Below are the code and all the weights of a small trained network. Each question names an input and a class and asks about switching units off, where a switched-off unit gives its printed mean instead of its output.

import numpy as np


def w(rows, s, z=0):
    codes = np.array(rows[::2]) - 128.0
    scale = np.full(codes.shape[1], s)
    scale[-1] = z or s
    return codes * scale


def f(y):
    return y / 2 * (1 + np.tanh(0.7978845608 * (y + 0.044715 * y**3)))


def log_softmax(a):
    a = a - a.max(-1, keepdims=True)
    return a - np.log(np.exp(a).sum(-1, keepdims=True))


def net(x, mask):
    res = np.array(x, float).reshape(1, 5) / 4 @ E
    y = f(res @ A[0][:, :-1].T + A[0][:, -1])
    res = res + np.where(mask, y, B[0][:, -1]) @ B[0][:, :-1]
    return log_softmax(res[-1] @ U[:, :-1].T + U[:, -1])


A, B = {}, {}
E = w([
[71,107,107,74,188,66],'x0',
[138,120,86,88,58,180],'x1',
[170,115,100,221,92,90],'x2',
[115,217,139,254,127,30],'x3',
[140,166,92,63,96,71],'x4',
],0.0097)
A[0] = w([
[144,138,116,186,199,107,130],'neuron 1',
[199,103,118,153,62,162,166],'neuron 2',
[82,62,36,45,200,72,201],'neuron 3',
[126,153,167,163,208,234,255],'neuron 4',
[130,145,25,140,88,122,178],'neuron 5',
[152,167,112,28,50,125,169],'neuron 6',
[35,125,75,91,193,132,182],'neuron 7',
[11,193,151,127,150,165,176],'neuron 8',
[191,187,215,157,146,108,175],'neuron 9',
[216,175,122,124,70,254,252],'neuron 10',
],0.0087,0.0044)
B[0] = w([
[137,142,205,180,220,126,173],'neuron 1',
[84,130,60,102,53,132,192],'neuron 2',
[90,191,76,152,25,58,215],'neuron 3',
[135,126,47,127,188,150,203],'neuron 4',
[66,151,108,104,103,47,172],'neuron 5',
[117,87,1,174,157,142,190],'neuron 6',
[105,191,19,124,11,8,179],'neuron 7',
[121,121,21,62,141,97,163],'neuron 8',
[124,229,96,66,197,168,190],'neuron 9',
[166,144,14,113,32,176,251],'neuron 10',
],0.0072,0.011)
U = w([
[159,162,126,6,147,115,100],'0',
[161,94,90,124,83,177,191],'1',
[126,93,188,86,89,139,2],'2',
[154,144,178,160,145,108,171],'3',
[136,66,123,160,145,147,75],'4',
[95,138,95,106,78,54,153],'5',
],0.013,0.0051)

Each question gives the input, the list of numbers given to net, and the class t.
The units are the neurons (one row each of A and B). Each row of codes is followed by its name. A weight is (code - 128) times the scale printed after its matrix; where a second scale follows, it is the last column's (A, B and U).
mask holds one flag per neuron, in row order. A switched-off neuron (its flag False) gives its mean, the last column of its row in B, instead of its output. The means were averaged over made-up inputs and are rounded, as every weight is.
A unit's drop is (log p(t) with every unit on - log p(t) with that unit switched off) / (log p(t) with every unit on - log p(t) with every unit switched off).
The circuit of an input: a set's keep is (log p(t) with only the set's units on - log p(t) with every unit switched off) / (log p(t) with every unit on - log p(t) with every unit switched off). Starting from all 10 units, units are removed one at a time, each time the one whose removal leaves the highest keep (on an exact tie, the one counted first), for as long as the keep stays at least 0.8.
units of the circuit, in order: the units of the circuit, biggest drop first
top k neurons: the k neurons with the biggest drops, biggest first
drop when u is switched off: that unit's drop, to one decimal
input [-6,1,0,7,-8], class 3: units of the circuit, in order -> neuron 1
input [-4,-5,-6,7,-4], class 0: top 3 neurons -> neuron 9; neuron 8; neuron 4
input [-7,-8,4,2,8], class 0: units of the circuit, in order -> neuron 9; neuron 3
input [-6,-4,-7,2,-7], class 0: units of the circuit, in order -> neuron 9; neuron 8; neuron 6
input [8,5,7,-4,-8], class 5: units of the circuit, in order -> neuron 3; neuron 7
input [-5,-1,1,4,-7], class 3: top 2 neurons -> neuron 1; neuron 6
input [2,8,6,-7,5], class 5: top 2 neurons -> neuron 5; neuron 3
input [-1,2,-3,-8,3], class 1: drop when neuron 6 is switched off -> 0.3
input [1,-1,4,1,-4], class 3: drop when neuron 10 is switched off -> 0.2
input [-5,3,-7,6,5], class 1: drop when neuron 8 is switched off -> -0.1
